Below are the code and all the weights of a small trained network. Each question names an input and a class and asks about switching units off, where a switched-off unit gives its printed mean instead of its output.

import numpy as np


def w(rows, s, z=0):
    codes = np.array(rows[::2]) - 128.0
    scale = np.full(codes.shape[1], s)
    scale[-1] = z or s
    return codes * scale


def f(y):
    return y / 2 * (1 + np.tanh(0.7978845608 * (y + 0.044715 * y**3)))


def log_softmax(a):
    a = a - a.max(-1, keepdims=True)
    return a - np.log(np.exp(a).sum(-1, keepdims=True))


def net(x, mask):
    res = np.array(x, float).reshape(1, 7) / 4 @ E
    y = f(res @ A[0][:, :-1].T + A[0][:, -1])
    res = res + np.where(mask, y, B[0][:, -1]) @ B[0][:, :-1]
    return log_softmax(res[-1] @ U[:, :-1].T + U[:, -1])


A, B = {}, {}
E = w([
[127,127,129],'x0',
[199,178,252],'x1',
[255,104,73],'x2',
[133,10,179],'x3',
[128,126,130],'x4',
[129,130,128],'x5',
[131,130,129],'x6',
],0.0055)
A[0] = w([
[126,68,149,47],'N0',
[50,139,169,72],'N1',
[63,100,59,52],'N2',
[111,117,85,51],'N3',
[145,152,157,36],'N4',
[129,122,117,57],'N5',
[149,151,140,18],'N6',
[109,124,97,32],'N7',
[94,99,51,31],'N8',
[57,143,169,12],'N9',
[193,114,104,90],'N10',
[56,144,165,9],'N11',
[45,141,172,25],'N12',
[134,21,168,16],'N13',
[182,140,97,12],'N14',
[103,111,75,50],'N15',
[152,170,212,67],'N16',
[57,142,163,59],'N17',
[161,132,107,72],'N18',
[111,114,98,40],'N19',
[148,143,110,16],'N20',
[46,139,171,56],'N21',
[132,43,157,50],'N22',
[122,178,113,27],'N23',
[51,139,169,93],'N24',
[165,155,198,45],'N25',
[152,149,166,28],'N26',
[126,165,123,3],'N27',
[230,108,80,19],'N28',
[95,148,151,3],'N29',
[114,25,184,57],'N30',
[102,108,78,42],'N31',
[136,254,72,6],'N32',
[120,236,87,49],'N33',
[162,173,203,42],'N34',
[129,46,154,6],'N35',
[142,146,152,41],'N36',
[126,127,129,132],'N37',
[216,111,89,42],'N38',
[130,102,124,10],'N39',
[123,132,127,124],'N40',
[130,121,133,126],'N41',
[182,115,106,75],'N42',
],0.011,0.0044)
B[0] = w([
[130,178,161,121],'N0',
[202,115,101,232],'N1',
[59,35,126,235],'N2',
[116,92,184,112],'N3',
[115,101,170,89],'N4',
[147,124,184,72],'N5',
[143,100,204,69],'N6',
[135,92,193,84],'N7',
[88,49,190,188],'N8',
[202,118,150,166],'N9',
[184,118,106,172],'N10',
[207,123,151,162],'N11',
[218,113,125,205],'N12',
[120,215,201,198],'N13',
[209,122,205,107],'N14',
[108,74,185,139],'N15',
[58,43,135,229],'N16',
[194,124,116,197],'N17',
[172,119,172,104],'N18',
[134,97,195,89],'N19',
[176,122,216,65],'N20',
[208,113,102,228],'N21',
[119,207,157,172],'N22',
[142,158,192,97],'N23',
[201,114,91,250],'N24',
[69,48,139,177],'N25',
[111,85,173,98],'N26',
[160,139,233,67],'N27',
[250,86,153,214],'N28',
[168,127,183,83],'N29',
[90,218,180,242],'N30',
[113,75,186,130],'N31',
[109,232,188,251],'N32',
[98,225,178,243],'N33',
[71,46,160,200],'N34',
[135,187,195,136],'N35',
[122,105,171,81],'N36',
[127,128,124,133],'N37',
[224,100,131,194],'N38',
[155,137,208,59],'N39',
[127,127,131,126],'N40',
[127,131,122,126],'N41',
[180,122,132,138],'N42',
],0.026,0.002)
U = w([
[189,189,67,107],'0',
[113,204,72,255],'1',
[103,254,119,85],'2',
[80,136,104,69],'3',
],0.0075,0.0081)

Each question gives the input, the list of numbers given to net, and the class t.
The units are the neurons (one row each of A and B). Each row of codes is followed by its name. A weight is (code - 128) times the scale printed after its matrix; where a second scale follows, it is the last column's (A, B and U).
mask holds one flag per neuron, in row order. A switched-off neuron (its flag False) gives its mean, the last column of its row in B, instead of its output. The means were averaged over made-up inputs and are rounded, as every weight is.
A unit's drop is (log p(t) with every unit on - log p(t) with that unit switched off) / (log p(t) with every unit on - log p(t) with every unit switched off).
The circuit of an input: a set's keep is (log p(t) with only the set's units on - log p(t) with every unit switched off) / (log p(t) with every unit on - log p(t) with every unit switched off). Starting from the 12 units with the biggest drops (on a tie, the unit counted first), units are removed one at a time, each time the one whose removal leaves the highest keep (on an exact tie, the one counted first), for as long as the keep stays at least 0.8.
units of the circuit, in order: the units of the circuit, biggest drop first
unit that matters most: the unit with the biggest drop
k most important neurons: the k neurons with the biggest drops, biggest first
drop when u is switched off: that unit's drop, to one decimal
input [3,2,4,5,3,-4,-2], class 2: units of the circuit, in order	(N13; N30; N22)
input [5,2,-4,7,5,1,4], class 2: units of the circuit, in order	(N30; N13)
input [-1,-7,-3,4,-6,1,-5], class 3: unit that matters most	N2
input [-3,1,7,8,3,-6,-4], class 2: units of the circuit, in order	(N13; N30)
input [5,-7,-1,-6,-8,0,1], class 3: units of the circuit, in order	(N2; N8)
input [-6,6,-1,-5,5,3,0], class 3: units of the circuit, in order	(N16; N34)
input [-6,-5,-3,6,-2,1,3], class 2: units of the circuit, in order	(N30; N13)
input [5,8,-3,-5,-5,5,-3], class 3: units of the circuit, in order	(N16; N34)
input [2,-7,-5,2,2,-5,-6], class 3: 2 most important neurons	(N2; N8)
input [8,-5,7,8,2,5,-1], class 2: units of the circuit, in order	(N13; N30)
input [-7,-8,-6,8,5,4,5], class 2: 4 most important neurons	(N30; N13; N22; N35)
input [1,-8,5,-5,2,0,-1], class 3: 2 most important neurons	(N8; N2)
input [-2,2,6,-8,6,3,0], class 2: 2 most important neurons	(N32; N33)
input [-1,8,-7,1,-2,-2,8], class 3: units of the circuit, in order	(N16)
input [-7,8,5,-6,5,-5,-8], class 3: drop when N34 is switched off	0.2
input [7,-8,-5,5,-7,-5,1], class 3: drop when N8 is switched off	0.2
input [5,-5,-5,7,-8,2,8], class 2: drop when N13 is switched off	0.3
